Below are the code and all the weights of a small trained network. Each question names an input and a class and asks about switching units off, where a switched-off unit gives its printed mean instead of its output.

import numpy as np


def w(rows, s, z=0):
    codes = np.array(rows[::2]) - 128.0
    scale = np.full(codes.shape[1], s)
    scale[-1] = z or s
    return codes * scale


def f(y):
    return y / 2 * (1 + np.tanh(0.7978845608 * (y + 0.044715 * y**3)))


def log_softmax(a):
    a = a - a.max(-1, keepdims=True)
    return a - np.log(np.exp(a).sum(-1, keepdims=True))


def net(x, mask):
    res = np.array(x, float).reshape(1, 4) / 4 @ E
    y = f(res @ A[0][:, :-1].T + A[0][:, -1])
    res = res + np.where(mask, y, B[0][:, -1]) @ B[0][:, :-1]
    return log_softmax(res[-1] @ U[:, :-1].T + U[:, -1])


A, B = {}, {}
E = w([
[235,2,126,93,117,11,128,134],'x0',
[122,126,129,123,128,128,131,131],'x1',
[167,146,43,247,89,91,236,215],'x2',
[27,102,74,138,16,100,76,25],'x3',
],0.0094)
A[0] = w([
[130,75,144,82,104,86,88,86,117],'neuron 0',
[68,254,128,159,140,216,133,140,254],'neuron 1',
[140,122,225,52,202,163,86,115,156],'neuron 2',
[58,169,131,127,110,190,95,96,137],'neuron 3',
[78,105,146,79,94,135,51,34,123],'neuron 4',
[39,182,146,117,114,202,76,77,141],'neuron 5',
[84,118,35,182,32,88,135,100,88],'neuron 6',
],0.0083,0.0075)
B[0] = w([
[95,87,128,93,128,104,179,125,170],'neuron 0',
[116,247,121,188,133,167,137,135,253],'neuron 1',
[120,130,164,149,160,141,73,76,204],'neuron 2',
[160,159,109,140,100,121,100,144,193],'neuron 3',
[132,125,82,103,73,107,163,178,206],'neuron 4',
[161,152,104,136,90,115,85,148,215],'neuron 5',
[133,120,180,147,176,134,73,63,189],'neuron 6',
],0.014,0.016)
U = w([
[74,155,160,151,151,176,84,75,96],'0',
[231,135,79,130,93,96,126,231,215],'1',
[130,60,191,121,178,100,101,59,181],'2',
[30,75,92,66,98,98,162,153,79],'3',
[77,154,108,151,154,170,248,197,1],'4',
],0.012,0.004)

Each question gives the input, the list of numbers given to net, and the class t.
The units are the neurons (one row each of A and B). Each row of codes is followed by its name. A weight is (code - 128) times the scale printed after its matrix; where a second scale follows, it is the last column's (A, B and U).
mask holds one flag per neuron, in row order. A switched-off neuron (its flag False) gives its mean, the last column of its row in B, instead of its output. The means were averaged over made-up inputs and are rounded, as every weight is.
A unit's drop is (log p(t) with every unit on - log p(t) with that unit switched off) / (log p(t) with every unit on - log p(t) with every unit switched off).
The circuit of an input: a set's keep is (log p(t) with only the set's units on - log p(t) with every unit switched off) / (log p(t) with every unit on - log p(t) with every unit switched off). Starting from all 7 units, units are removed one at a time, each time the one whose removal leaves the highest keep (on an exact tie, the one counted first), for as long as the keep stays at least 0.8.
circuit, biggest first: the units of the circuit, biggest drop first
most important unit: the unit with the biggest drop
k most important neurons: the k neurons with the biggest drops, biggest first
drop when u is switched off: that unit's drop, to one decimal
input [3,5,-5,-6], class 2: circuit, biggest first : [neuron 1]
input [3,6,-8,6], class 3: 2 most important neurons : [neuron 0; neuron 4]
input [3,8,-1,-3], class 2: circuit, biggest first : [neuron 1; neuron 4]
input [0,3,8,-3], class 4: 3 most important neurons : [neuron 5; neuron 3; neuron 4]
input [-5,5,-6,2], class 1: 2 most important neurons : [neuron 4; neuron 5]
input [-6,-6,-1,6], class 1: circuit, biggest first : [neuron 5; neuron 4]
input [-2,6,0,2], class 1: 2 most important neurons : [neuron 2; neuron 6]
input [-7,-8,3,0], class 4: 3 most important neurons : [neuron 2; neuron 1; neuron 6]
input [1,5,4,4], class 2: 2 most important neurons : [neuron 1; neuron 6]
input [-1,1,2,-8], class 4: 3 most important neurons : [neuron 5; neuron 6; neuron 3]
input [-7,-2,-1,3], class 1: 3 most important neurons : [neuron 5; neuron 3; neuron 2]
input [-8,-5,0,4], class 1: circuit, biggest first : [neuron 5; neuron 3]
input [-7,4,7,1], class 0: 2 most important neurons : [neuron 6; neuron 4]
input [0,2,0,-7], class 0: circuit, biggest first : [neuron 4]
input [3,-8,8,1], class 2: 3 most important neurons : [neuron 6; neuron 1; neuron 4]
input [2,2,-6,-3], class 2: 2 most important neurons : [neuron 1; neuron 2]
input [2,8,-7,8], class 3: 3 most important neurons : [neuron 0; neuron 4; neuron 1]
input [-1,-7,-7,2], class 1: 2 most important neurons : [neuron 4; neuron 5]
input [0,6,5,0], class 4: drop when neuron 0 is switched off : -0.1
input [-2,7,0,3], class 1: most important unit : neuron 2
input [0,-6,-7,4], class 1: drop when neuron 4 is switched off : 0.3
input [5,-6,-7,-3], class 2: drop when neuron 2 is switched off : 0.4
